Below are the code and all the weights of a small trained network. Each question names an input and a target symbol and asks about switching units off, where a switched-off unit gives its printed mean instead of its output.

import numpy as np


def w(rows, s, z=0):
    codes = np.array(rows[::2]) - 128.0
    scale = np.full(codes.shape[1], s)
    scale[-1] = z or s
    return codes * scale


def f(y):
    return y / 2 * (1 + np.tanh(0.7978845608 * (y + 0.044715 * y**3)))


def softmax(a):
    e = np.exp(a - a.max(-1, keepdims=True))
    return e / e.sum(-1, keepdims=True)


def log_softmax(a):
    a = a - a.max(-1, keepdims=True)
    return a - np.log(np.exp(a).sum(-1, keepdims=True))


def net(x, mask):
    ids = ['βδηξπτψ'.index(c) for c in x.split()]
    T = len(ids)
    res = E[ids] + P[:T]
    q, k, v = (res @ M[0].T for M in (Q, K, V))
    z = softmax(np.where(np.tri(T) > 0, q @ k.T / 4**0.5, -1e9)) @ v
    res = res + np.where(mask[0], z, O[0][:, -1]) @ O[0][:, :-1]
    y = f(res @ A[0][:, :-1].T + A[0][:, -1])
    res = res + np.where(mask[1:13], y, B[0][:, -1]) @ B[0][:, :-1]
    return log_softmax(res[-1] @ U[:, :-1].T + U[:, -1])


Q, K, V, O, A, B = {}, {}, {}, {}, {}, {}
E = w([
[189,63,140,137,45],'β',
[78,117,144,104,65],'δ',
[163,181,159,146,129],'η',
[132,166,171,181,230],'ξ',
[71,123,252,84,157],'π',
[92,219,196,48,153],'τ',
[62,238,88,88,93],'ψ',
],0.023)
P = w([
[209,59,72,67,123],'0',
[193,164,158,197,64],'1',
[187,73,81,57,162],'2',
[164,185,181,208,77],'3',
[150,81,80,68,174],'4',
[135,204,182,211,90],'5',
[116,90,79,81,187],'6',
[108,218,184,214,111],'7',
[83,98,74,91,204],'8',
[81,234,187,217,134],'9',
[48,107,74,94,218],'10',
[57,252,201,223,140],'11',
],0.012)
Q[0] = w([
[140,125,103,85,103],'h1',
[143,94,115,95,171],'h1',
[128,159,198,153,95],'h1',
[94,133,161,251,85],'h1',
],0.02)
K[0] = w([
[168,110,114,147,130],'h1',
[180,103,118,94,83],'h1',
[23,194,94,131,186],'h1',
[7,156,169,129,174],'h1',
],0.016)
V[0] = w([
[128,196,1,117,79],'h1',
[158,192,83,84,70],'h1',
[81,103,130,159,105],'h1',
[121,142,163,62,76],'h1',
],0.0098)
O[0] = w([
[9,137,95,170,144,95],'h1',
[68,159,128,168,140,226],'h1',
[187,68,83,128,46,88],'h1',
[138,79,254,106,99,255],'h1',
],0.0083,0.0048)
A[0] = w([
[135,149,33,78,73,184],'n1',
[147,22,66,147,133,87],'n2',
[107,175,70,45,146,150],'n3',
[177,149,134,233,164,2],'n4',
[190,156,149,178,206,201],'n5',
[141,159,153,179,98,197],'n6',
[145,120,93,181,192,148],'n7',
[120,10,153,88,225,75],'n8',
[101,120,55,39,103,112],'n9',
[77,121,121,166,141,97],'n10',
[178,150,100,193,78,145],'n11',
[109,25,82,33,117,111],'n12',
],0.014,0.0068)
B[0] = w([
[130,199,95,163,135,151],'n1',
[232,21,116,122,26,141],'n2',
[134,80,218,138,112,178],'n3',
[57,147,158,28,59,180],'n4',
[171,129,118,145,134,254],'n5',
[106,78,80,134,225,218],'n6',
[129,169,114,203,112,165],'n7',
[106,165,53,97,98,198],'n8',
[132,167,145,179,49,150],'n9',
[134,150,164,98,74,191],'n10',
[83,167,93,88,116,163],'n11',
[8,80,111,191,189,162],'n12',
],0.012,0.014)
U = w([
[144,117,159,251,254,254],'β',
[157,136,201,46,84,99],'δ',
[19,148,131,232,174,35],'η',
[108,111,101,167,93,178],'ξ',
[123,227,26,165,105,173],'π',
[62,142,85,39,132,110],'τ',
[129,179,150,159,29,65],'ψ',
],0.0076,0.0061)

Each question gives the input, a string of symbols that net reads in full, and the target symbol t.
The units are the heads (4 rows each of Q, K, V and O) and the neurons (one row each of A and B). Each row of codes is followed by its name. A weight is (code - 128) times the scale printed after its matrix; where a second scale follows, it is the last column's (O, A, B and U).
mask holds one flag per unit, heads first, then neurons. A switched-off unit (its flag False) gives its mean, the last column of its rows in O or B, instead of its output. The means were averaged over made-up inputs and are rounded, as every weight is.
A unit's drop is (log p(t) with every unit on - log p(t) with that unit switched off) / (log p(t) with every unit on - log p(t) with every unit switched off).
The circuit of an input: a set's keep is (log p(t) with only the set's units on - log p(t) with every unit switched off) / (log p(t) with every unit on - log p(t) with every unit switched off). Starting from the 12 units with the biggest drops (on a tie, the unit counted first), units are removed one at a time, each time the one whose removal leaves the highest keep (on an exact tie, the one counted first), for as long as the keep stays at least 0.8.
circuit, biggest first: the units of the circuit, biggest drop first
unit that matters most: the unit with the biggest drop
top k neurons: the k neurons with the biggest drops, biggest first
drop of u: that unit's drop, to one decimal
input ψ η π η ψ π β δ δ ξ ξ η, target π: top 2 neurons : n5, n11
input β ξ β ψ ξ η β ψ β τ β η, target β: circuit, biggest first : n6
input β τ π δ, target β: top 2 neurons : n4, n6
input η δ ξ η τ π ψ η ψ ξ τ δ, target β: top 4 neurons : n4, n8, n6, n11
input ξ τ ξ β, target β: top 3 neurons : n6, n8, n10
input ψ ξ ψ ξ τ, target δ: top 2 neurons : n10, n3
input π ξ τ β β ξ η π ψ β, target η: circuit, biggest first : h1, n6
input β β π δ ξ ψ τ ξ, target η: top 2 neurons : n4, n6
input δ π τ δ η ψ ψ ξ π τ ξ π, target β: top 3 neurons : n4, n10, n6
input π η ξ η, target π: top 3 neurons : n5, n3, n11
input β ψ ψ η π η, target δ: top 2 neurons : n4, n12
input τ ψ π ψ τ π, target η: top 2 neurons : n5, n10
input ξ η β π ξ τ ξ ξ π π ψ η, target η: top 2 neurons : n6, n8
input τ ψ δ π π ψ ξ π β ψ ψ, target ψ: unit that matters most : n3
input τ δ ψ ξ τ, target δ: top 2 neurons : n6, n3
input π ξ ξ π π ψ τ π ξ β, target δ: drop of n8 : 0.1
input β ψ π, target τ: drop of n8 : 1.1
input δ π ξ ξ β ψ η τ, target η: drop of n12 : -0.1
